Below are the code and all the weights of a small trained network. Each question names an input and a class and asks about switching units off, where a switched-off unit gives its printed mean instead of its output.

import numpy as np


def w(rows, s, z=0):
    codes = np.array(rows[::2]) - 128.0
    scale = np.full(codes.shape[1], s)
    scale[-1] = z or s
    return codes * scale


def f(y):
    return y / 2 * (1 + np.tanh(0.7978845608 * (y + 0.044715 * y**3)))


def log_softmax(a):
    a = a - a.max(-1, keepdims=True)
    return a - np.log(np.exp(a).sum(-1, keepdims=True))


def net(x, mask):
    res = np.array(x, float).reshape(1, 4) / 4 @ E
    y = f(res @ A[0][:, :-1].T + A[0][:, -1])
    res = res + np.where(mask, y, B[0][:, -1]) @ B[0][:, :-1]
    return log_softmax(res[-1] @ U[:, :-1].T + U[:, -1])


A, B = {}, {}
E = w([
[81,171,202,135,57],'x0',
[219,91,44,240,81],'x1',
[166,50,193,2,64],'x2',
[157,23,167,207,153],'x3',
],0.0084)
A[0] = w([
[157,142,110,162,127,210],'neuron 1',
[119,111,82,137,132,75],'neuron 2',
[152,133,115,138,128,179],'neuron 3',
[133,101,169,114,101,254],'neuron 4',
[128,109,101,147,146,243],'neuron 5',
[166,88,80,177,83,72],'neuron 6',
[147,68,140,104,90,52],'neuron 7',
[99,128,163,95,213,231],'neuron 8',
[115,140,136,187,174,178],'neuron 9',
[140,87,79,169,202,121],'neuron 10',
[101,191,125,88,163,245],'neuron 11',
[95,194,170,143,62,179],'neuron 12',
[189,110,85,176,7,201],'neuron 13',
[165,136,131,147,166,190],'neuron 14',
],0.019,0.0027)
B[0] = w([
[124,132,130,159,125,176],'neuron 1',
[118,154,136,158,146,150],'neuron 2',
[120,140,151,151,113,149],'neuron 3',
[152,95,119,84,176,185],'neuron 4',
[137,139,104,148,129,168],'neuron 5',
[126,125,125,166,83,215],'neuron 6',
[105,107,173,80,172,184],'neuron 7',
[125,101,111,170,76,211],'neuron 8',
[137,139,121,124,129,187],'neuron 9',
[136,131,133,196,159,213],'neuron 10',
[132,158,141,77,74,220],'neuron 11',
[130,187,106,79,80,206],'neuron 12',
[117,174,87,140,6,247],'neuron 13',
[121,141,102,153,136,159],'neuron 14',
],0.025,0.015)
U = w([
[116,97,129,10,26,220],'0',
[174,183,144,146,187,43],'1',
[169,1,199,112,209,5],'2',
[147,31,65,239,15,191],'3',
],0.0083,0.0022)

Each question gives the input, the list of numbers given to net, and the class t.
The units are the neurons (one row each of A and B). Each row of codes is followed by its name. A weight is (code - 128) times the scale printed after its matrix; where a second scale follows, it is the last column's (A, B and U).
mask holds one flag per neuron, in row order. A switched-off neuron (its flag False) gives its mean, the last column of its row in B, instead of its output. The means were averaged over made-up inputs and are rounded, as every weight is.
A unit's drop is (log p(t) with every unit on - log p(t) with that unit switched off) / (log p(t) with every unit on - log p(t) with every unit switched off).
The circuit of an input: a set's keep is (log p(t) with only the set's units on - log p(t) with every unit switched off) / (log p(t) with every unit on - log p(t) with every unit switched off). Starting from the 12 units with the biggest drops (on a tie, the unit counted first), units are removed one at a time, each time the one whose removal leaves the highest keep (on an exact tie, the one counted first), for as long as the keep stays at least 0.8.
circuit, biggest first: the units of the circuit, biggest drop first
unit that matters most: the unit with the biggest drop
k most important neurons: the k neurons with the biggest drops, biggest first
drop when u is switched off: that unit's drop, to one decimal
input [7,8,3,-7], class 0: unit that matters most : neuron 12
input [3,-5,4,5], class 2: 3 most important neurons : (neuron 13; neuron 11; neuron 4)
input [4,-7,7,5], class 2: circuit, biggest first : (neuron 13; neuron 4)
input [-5,1,-1,-7], class 0: 2 most important neurons : (neuron 11; neuron 10)
input [3,-8,4,7], class 2: circuit, biggest first : (neuron 13; neuron 4)
input [1,-3,-6,0], class 0: 4 most important neurons : (neuron 11; neuron 6; neuron 10; neuron 13)
input [3,3,6,6], class 0: 2 most important neurons : (neuron 7; neuron 13)
input [-8,0,-3,-4], class 1: 4 most important neurons : (neuron 13; neuron 6; neuron 8; neuron 2)
input [8,-2,0,7], class 0: 2 most important neurons : (neuron 12; neuron 10)
input [-2,1,2,-3], class 0: 3 most important neurons : (neuron 10; neuron 8; neuron 6)
input [-3,1,7,5], class 2: drop when neuron 12 is switched off : 0.3
input [2,-3,7,2], class 2: drop when neuron 13 is switched off : 0.3
input [1,0,0,1], class 0: drop when neuron 13 is switched off : 0.2
input [5,5,-8,-7], class 0: circuit, biggest first : (neuron 12)
